Here is a tiny trained network, its code and every weight. The questions are about switching its units off for an input and a class, where a switched-off unit gives its printed mean instead of its output.

import numpy as np


def w(rows, s, z=0):
    codes = np.array(rows[::2]) - 128.0
    scale = np.full(codes.shape[1], s)
    scale[-1] = z or s
    return codes * scale


def f(y):
    return np.maximum(y, 0)


def log_softmax(a):
    a = a - a.max(-1, keepdims=True)
    return a - np.log(np.exp(a).sum(-1, keepdims=True))


def net(x, mask):
    res = np.array(x, float).reshape(1, 8) / 4 @ E
    y = f(res @ A[0][:, :-1].T + A[0][:, -1])
    res = res + np.where(mask, y, B[0][:, -1]) @ B[0][:, :-1]
    return log_softmax(res[-1] @ U[:, :-1].T + U[:, -1])


A, B = {}, {}
E = w([
[120,105,52,207,140,219,102],'x0',
[139,146,225,199,56,162,146],'x1',
[165,131,164,139,96,72,153],'x2',
[105,81,132,70,130,194,221],'x3',
[217,127,120,135,109,131,58],'x4',
[192,9,152,120,115,114,133],'x5',
[117,153,120,168,113,31,96],'x6',
[67,45,169,173,113,76,43],'x7',
],0.013)
A[0] = w([
[167,183,174,218,87,70,15,26],'neuron 0',
[188,17,204,150,115,129,90,59],'neuron 1',
[152,128,2,134,171,91,87,83],'neuron 2',
[136,142,125,48,110,52,151,39],'neuron 3',
[15,129,167,193,100,63,136,70],'neuron 4',
[13,112,121,114,146,187,158,68],'neuron 5',
[152,121,88,137,167,130,97,107],'neuron 6',
[60,119,87,85,169,202,95,59],'neuron 7',
[151,149,119,126,147,194,193,96],'neuron 8',
[203,206,110,191,85,151,232,67],'neuron 9',
[156,155,174,51,123,97,191,68],'neuron 10',
[98,134,87,117,127,98,73,79],'neuron 11',
[116,164,144,149,147,212,181,114],'neuron 12',
[84,107,31,101,201,148,118,123],'neuron 13',
[159,137,199,154,152,142,117,107],'neuron 14',
[73,85,112,75,159,139,158,2],'neuron 15',
[224,31,184,145,98,146,118,91],'neuron 16',
[213,193,149,7,139,70,173,75],'neuron 17',
[81,132,151,159,106,71,108,99],'neuron 18',
[51,54,187,180,103,98,150,131],'neuron 19',
[130,122,78,123,154,122,103,3],'neuron 20',
],0.0095,0.0053)
B[0] = w([
[184,231,176,194,84,57,4,250],'neuron 0',
[153,52,147,180,69,155,143,203],'neuron 1',
[184,96,29,170,214,70,147,207],'neuron 2',
[129,78,173,101,192,92,112,187],'neuron 3',
[41,144,146,149,134,2,186,208],'neuron 4',
[72,144,185,101,177,193,142,196],'neuron 5',
[126,122,60,132,107,153,123,165],'neuron 6',
[109,140,134,130,184,214,79,193],'neuron 7',
[152,210,112,112,112,184,169,191],'neuron 8',
[165,223,46,112,43,114,194,211],'neuron 9',
[147,138,194,69,127,93,165,199],'neuron 10',
[124,95,120,152,146,81,90,170],'neuron 11',
[108,195,134,117,73,175,157,199],'neuron 12',
[90,67,55,152,225,173,107,215],'neuron 13',
[140,130,89,156,102,110,126,159],'neuron 14',
[122,132,154,126,176,181,118,166],'neuron 15',
[176,29,119,135,33,203,140,203],'neuron 16',
[202,92,168,28,201,83,109,234],'neuron 17',
[90,129,166,164,126,98,127,186],'neuron 18',
[76,81,144,146,88,80,185,203],'neuron 19',
[135,101,97,160,134,130,154,150],'neuron 20',
],0.0077,0.016)
U = w([
[21,93,165,187,123,38,183,41],'0',
[144,147,169,219,104,59,30,249],'1',
[172,192,110,111,97,144,201,104],'2',
[176,11,163,191,43,135,135,201],'3',
[65,122,147,115,173,209,153,81],'4',
[125,71,40,180,200,119,107,112],'5',
[178,76,186,48,169,83,149,83],'6',
],0.012,0.0019)

Each question gives the input, the list of numbers given to net, and the class t.
The units are the neurons (one row each of A and B). Each row of codes is followed by its name. A weight is (code - 128) times the scale printed after its matrix; where a second scale follows, it is the last column's (A, B and U).
mask holds one flag per neuron, in row order. A switched-off neuron (its flag False) gives its mean, the last column of its row in B, instead of its output. The means were averaged over made-up inputs and are rounded, as every weight is.
A unit's drop is (log p(t) with every unit on - log p(t) with that unit switched off) / (log p(t) with every unit on - log p(t) with every unit switched off).
The circuit of an input: a set's keep is (log p(t) with only the set's units on - log p(t) with every unit switched off) / (log p(t) with every unit on - log p(t) with every unit switched off). Starting from the 12 units with the biggest drops (on a tie, the unit counted first), units are removed one at a time, each time the one whose removal leaves the highest keep (on an exact tie, the one counted first), for as long as the keep stays at least 0.8.
units of the circuit, in order: the units of the circuit, biggest drop first
k most important neurons: the k neurons with the biggest drops, biggest first
drop of u: that unit's drop, to one decimal
input [3,-7,-3,-8,1,-5,0,8], class 5: units of the circuit, in order	neuron 2
input [7,-4,8,-8,-5,8,0,6], class 3: 2 most important neurons	neuron 16; neuron 1
input [2,-7,6,-2,-6,-1,7,0], class 5: 2 most important neurons	neuron 2; neuron 13
input [8,1,7,0,5,8,-7,-8], class 2: 2 most important neurons	neuron 9; neuron 8
input [7,3,3,4,-5,3,-4,2], class 4: 2 most important neurons	neuron 5; neuron 0
input [-2,8,5,-2,-5,-6,6,6], class 0: 2 most important neurons	neuron 4; neuron 19
input [7,3,-5,-1,6,5,-6,-5], class 2: 3 most important neurons	neuron 8; neuron 9; neuron 12
input [6,3,0,-8,7,8,-1,-1], class 3: 2 most important neurons	neuron 16; neuron 1
input [0,-1,-8,-7,4,6,-1,3], class 3: 3 most important neurons	neuron 16; neuron 1; neuron 4
input [-2,8,-5,-4,-5,-7,2,-2], class 0: drop of neuron 4	3.0
input [-8,4,-2,1,-3,-6,4,-3], class 6: drop of neuron 17	0.8
input [-1,-2,-8,1,2,-6,4,-4], class 5: drop of neuron 2	0.2
